Here is a tiny trained network, its code and every weight. The questions are about switching its units off for an input and a class, where a switched-off unit gives its printed mean instead of its output.

import numpy as np


def w(rows, s, z=0):
    codes = np.array(rows[::2]) - 128.0
    scale = np.full(codes.shape[1], s)
    scale[-1] = z or s
    return codes * scale


def f(y):
    return np.maximum(y, 0)


def log_softmax(a):
    a = a - a.max(-1, keepdims=True)
    return a - np.log(np.exp(a).sum(-1, keepdims=True))


def net(x, mask):
    res = np.array(x, float).reshape(1, 4) / 4 @ E
    y = f(res @ A[0][:, :-1].T + A[0][:, -1])
    res = res + np.where(mask, y, B[0][:, -1]) @ B[0][:, :-1]
    return log_softmax(res[-1] @ U[:, :-1].T + U[:, -1])


A, B = {}, {}
E = w([
[219,215,49,98,92,154],'x0',
[50,220,195,78,115,207],'x1',
[134,60,96,147,84,254],'x2',
[238,108,211,96,176,177],'x3',
],0.0086)
A[0] = w([
[198,96,203,137,167,159,58],'neuron 1',
[187,120,149,88,184,165,27],'neuron 2',
[92,163,161,121,118,179,29],'neuron 3',
[150,87,93,164,153,96,19],'neuron 4',
[188,191,76,123,106,153,55],'neuron 5',
[71,92,198,196,131,141,79],'neuron 6',
[84,187,231,1,122,205,85],'neuron 7',
[156,197,140,64,139,45,37],'neuron 8',
[189,151,223,77,176,142,59],'neuron 9',
[219,21,45,196,114,56,90],'neuron 10',
[144,65,106,158,83,229,62],'neuron 11',
[157,128,68,68,87,155,58],'neuron 12',
[179,160,63,64,85,154,77],'neuron 13',
[150,19,113,175,141,80,53],'neuron 14',
[124,75,99,128,111,200,58],'neuron 15',
[163,186,62,107,118,157,64],'neuron 16',
[92,86,156,154,136,119,103],'neuron 17',
[52,158,55,204,80,103,1],'neuron 18',
[124,71,106,171,68,223,76],'neuron 19',
[188,66,90,176,183,100,31],'neuron 20',
[44,114,22,163,63,86,73],'neuron 21',
[29,197,124,160,64,151,104],'neuron 22',
[188,231,47,118,143,137,104],'neuron 23',
[199,89,188,111,100,145,74],'neuron 24',
[83,48,181,120,159,131,49],'neuron 25',
[238,76,192,81,189,158,81],'neuron 26',
[77,71,170,179,161,122,42],'neuron 27',
[46,90,168,181,197,165,62],'neuron 28',
[84,85,167,128,183,112,177],'neuron 29',
[90,76,156,133,175,116,61],'neuron 30',
[120,187,177,105,238,28,36],'neuron 31',
[110,113,133,174,105,245,87],'neuron 32',
[37,178,180,104,137,209,39],'neuron 33',
],0.01,0.0058)
B[0] = w([
[53,103,80,104,132,154,177],'neuron 1',
[66,70,70,110,130,114,159],'neuron 2',
[160,178,84,114,131,133,154],'neuron 3',
[145,168,84,131,102,138,154],'neuron 4',
[132,98,170,71,51,124,172],'neuron 5',
[167,90,183,66,70,134,174],'neuron 6',
[198,219,65,128,161,171,214],'neuron 7',
[70,136,163,182,62,59,180],'neuron 8',
[46,83,43,149,180,153,177],'neuron 9',
[183,255,94,124,146,185,246],'neuron 10',
[62,166,145,192,95,44,205],'neuron 11',
[123,114,161,104,75,115,160],'neuron 12',
[151,60,182,55,74,126,179],'neuron 13',
[174,201,89,83,100,157,190],'neuron 14',
[98,163,137,202,97,39,176],'neuron 15',
[155,77,160,73,78,121,170],'neuron 16',
[148,116,152,93,90,137,160],'neuron 17',
[60,61,73,107,189,154,191],'neuron 18',
[76,169,169,206,110,35,207],'neuron 19',
[174,205,89,131,130,150,178],'neuron 20',
[58,47,59,119,194,203,223],'neuron 21',
[137,141,57,129,192,180,205],'neuron 22',
[143,77,191,93,51,133,202],'neuron 23',
[75,98,88,135,150,143,169],'neuron 24',
[160,91,149,48,85,97,169],'neuron 25',
[48,82,67,98,195,173,206],'neuron 26',
[150,95,161,72,83,125,165],'neuron 27',
[158,106,148,75,67,121,178],'neuron 28',
[151,105,183,118,59,157,182],'neuron 29',
[127,107,130,94,57,132,156],'neuron 30',
[48,176,150,208,78,51,196],'neuron 31',
[100,154,158,191,122,75,199],'neuron 32',
[184,201,74,104,105,160,192],'neuron 33',
],0.0084,0.012)
U = w([
[244,252,39,81,133,189,104],'0',
[44,15,24,89,191,179,118],'1',
[199,44,191,7,27,123,101],'2',
[72,175,143,234,88,1,124],'3',
[186,128,147,150,154,184,254],'4',
[226,71,160,195,248,93,109],'5',
[221,90,204,177,232,102,110],'6',
[207,79,167,181,223,87,107],'7',
],0.0091,0.02)

Each question gives the input, the list of numbers given to net, and the class t.
The units are the neurons (one row each of A and B). Each row of codes is followed by its name. A weight is (code - 128) times the scale printed after its matrix; where a second scale follows, it is the last column's (A, B and U).
mask holds one flag per neuron, in row order. A switched-off neuron (its flag False) gives its mean, the last column of its row in B, instead of its output. The means were averaged over made-up inputs and are rounded, as every weight is.
A unit's drop is (log p(t) with every unit on - log p(t) with that unit switched off) / (log p(t) with every unit on - log p(t) with every unit switched off).
The circuit of an input: a set's keep is (log p(t) with only the set's units on - log p(t) with every unit switched off) / (log p(t) with every unit on - log p(t) with every unit switched off). Starting from the 12 units with the biggest drops (on a tie, the unit counted first), units are removed one at a time, each time the one whose removal leaves the highest keep (on an exact tie, the one counted first), for as long as the keep stays at least 0.8.
units of the circuit, in order: the units of the circuit, biggest drop first
top k neurons: the k neurons with the biggest drops, biggest first
drop when u is switched off: that unit's drop, to one decimal
input [-5,7,5,8], class 1: top 4 neurons -> neuron 9; neuron 26; neuron 10; neuron 1
input [-1,-1,-7,5], class 3: units of the circuit, in order -> neuron 31
input [6,-2,7,3], class 3: top 4 neurons -> neuron 11; neuron 19; neuron 15; neuron 32
input [1,5,-6,5], class 3: top 3 neurons -> neuron 31; neuron 8; neuron 10
input [2,1,-7,5], class 3: top 2 neurons -> neuron 31; neuron 8
input [-1,-7,8,-2], class 3: top 3 neurons -> neuron 19; neuron 11; neuron 15
input [-7,4,8,4], class 3: top 3 neurons -> neuron 19; neuron 11; neuron 32
input [5,-7,-7,-5], class 0: top 3 neurons -> neuron 10; neuron 19; neuron 11
input [-3,-5,-1,-4], class 0: top 2 neurons -> neuron 10; neuron 14
input [8,-5,8,1], class 2: top 3 neurons -> neuron 13; neuron 5; neuron 16
input [-6,6,7,-4], class 3: top 3 neurons -> neuron 19; neuron 32; neuron 10
input [-1,-3,3,-2], class 4: top 2 neurons -> neuron 31; neuron 7
input [-6,-6,8,1], class 3: top 3 neurons -> neuron 19; neuron 11; neuron 15
input [2,4,-4,5], class 1: units of the circuit, in order -> neuron 9
input [-7,-8,4,-8], class 0: top 3 neurons -> neuron 10; neuron 14; neuron 20
input [-3,-1,-7,-8], class 1: top 2 neurons -> neuron 21; neuron 18
input [5,-4,-2,-4], class 2: drop when neuron 23 is switched off -> 0.4
input [-2,-8,-8,0], class 0: drop when neuron 14 is switched off -> 0.5
input [-2,-8,7,3], class 0: drop when neuron 10 is switched off -> 1.3
input [2,5,-4,-7], class 1: drop when neuron 30 is switched off -> 0.0
input [5,-6,2,8], class 1: units of the circuit, in order -> neuron 26
